Below are the code and all the weights of a small trained network. Each question names an input and a class and asks about switching units off, where a switched-off unit gives its printed mean instead of its output.

import numpy as np


def w(rows, s, z=0):
    codes = np.array(rows[::2]) - 128.0
    scale = np.full(codes.shape[1], s)
    scale[-1] = z or s
    return codes * scale


def f(y):
    return y / 2 * (1 + np.tanh(0.7978845608 * (y + 0.044715 * y**3)))


def log_softmax(a):
    a = a - a.max(-1, keepdims=True)
    return a - np.log(np.exp(a).sum(-1, keepdims=True))


def net(x, mask):
    res = np.array(x, float).reshape(1, 3) / 4 @ E
    y = f(res @ A[0][:, :-1].T + A[0][:, -1])
    res = res + np.where(mask, y, B[0][:, -1]) @ B[0][:, :-1]
    return log_softmax(res[-1] @ U[:, :-1].T + U[:, -1])


A, B = {}, {}
E = w([
[92,85,188,79,86,91,97,214,129],'x0',
[182,117,139,163,9,148,148,110,139],'x1',
[109,77,142,187,62,104,101,95,41],'x2',
],0.014)
A[0] = w([
[170,116,97,173,77,203,180,66,95,145],'neuron 1',
[163,195,105,116,152,216,214,114,183,188],'neuron 2',
[111,89,150,153,108,181,100,119,76,106],'neuron 3',
[109,118,98,130,163,184,119,87,102,89],'neuron 4',
[107,51,138,155,49,98,130,117,82,147],'neuron 5',
[173,109,182,140,61,144,67,131,135,146],'neuron 6',
[146,70,206,72,3,81,142,167,170,253],'neuron 7',
[137,74,133,107,72,95,110,101,73,225],'neuron 8',
[192,142,119,147,109,163,198,104,173,91],'neuron 9',
[154,159,104,117,161,196,193,143,164,147],'neuron 10',
[169,124,99,81,152,158,178,89,169,105],'neuron 11',
[116,122,178,82,127,170,134,161,189,184],'neuron 12',
[83,135,176,53,187,82,89,190,142,188],'neuron 13',
],0.012,0.0045)
B[0] = w([
[80,160,111,123,110,159,206,122,105,214],'neuron 1',
[104,143,82,143,175,201,126,137,163,229],'neuron 2',
[181,123,138,186,157,159,88,162,97,165],'neuron 3',
[168,155,161,122,65,148,95,67,50,159],'neuron 4',
[169,75,160,141,140,101,132,139,143,208],'neuron 5',
[177,115,192,110,61,92,61,110,113,188],'neuron 6',
[147,197,188,74,10,101,117,55,38,249],'neuron 7',
[120,107,201,182,104,113,142,191,74,194],'neuron 8',
[80,129,87,101,150,89,166,140,132,189],'neuron 9',
[142,140,117,138,153,199,124,139,206,195],'neuron 10',
[152,114,63,125,138,175,111,151,191,179],'neuron 11',
[63,163,161,97,106,64,175,111,52,184],'neuron 12',
[85,53,112,52,136,104,214,147,180,218],'neuron 13',
],0.012,0.019)
U = w([
[103,246,97,116,99,159,118,56,102,205],'0',
[197,108,168,195,92,112,124,116,114,172],'1',
[21,100,52,108,175,161,209,166,168,164],'2',
[195,165,73,137,120,72,110,206,183,43],'3',
[185,111,109,95,97,107,70,138,202,2],'4',
[123,52,152,179,178,118,94,191,119,81],'5',
[83,120,159,32,75,76,162,92,120,113],'6',
[193,128,83,132,155,170,68,108,202,110],'7',
],0.012,0.0048)

Each question gives the input, the list of numbers given to net, and the class t.
The units are the neurons (one row each of A and B). Each row of codes is followed by its name. A weight is (code - 128) times the scale printed after its matrix; where a second scale follows, it is the last column's (A, B and U).
mask holds one flag per neuron, in row order. A switched-off neuron (its flag False) gives its mean, the last column of its row in B, instead of its output. The means were averaged over made-up inputs and are rounded, as every weight is.
A unit's drop is (log p(t) with every unit on - log p(t) with that unit switched off) / (log p(t) with every unit on - log p(t) with every unit switched off).
unit that matters most: the unit with the biggest drop
k most important neurons: the k neurons with the biggest drops, biggest first
drop when u is switched off: that unit's drop, to one decimal
input [1,-2,4], class 1: 2 most important neurons => [neuron 2; neuron 13]
input [-3,-4,-1], class 7: unit that matters most => neuron 1
input [-2,6,4], class 1: 2 most important neurons => [neuron 13; neuron 3]
input [4,-8,5], class 2: 3 most important neurons => [neuron 7; neuron 13; neuron 6]
input [-4,-5,2], class 0: 3 most important neurons => [neuron 13; neuron 4; neuron 5]
input [-7,-1,-4], class 2: 2 most important neurons => [neuron 9; neuron 7]
input [-2,-7,6], class 5: drop when neuron 7 is switched off => 0.8
input [0,-3,8], class 5: drop when neuron 7 is switched off => 0.7
input [3,-4,8], class 1: drop when neuron 2 is switched off => 0.1
input [-4,-2,3], class 0: drop when neuron 8 is switched off => 0.1
input [-1,-2,-1], class 2: 2 most important neurons => [neuron 7; neuron 6]
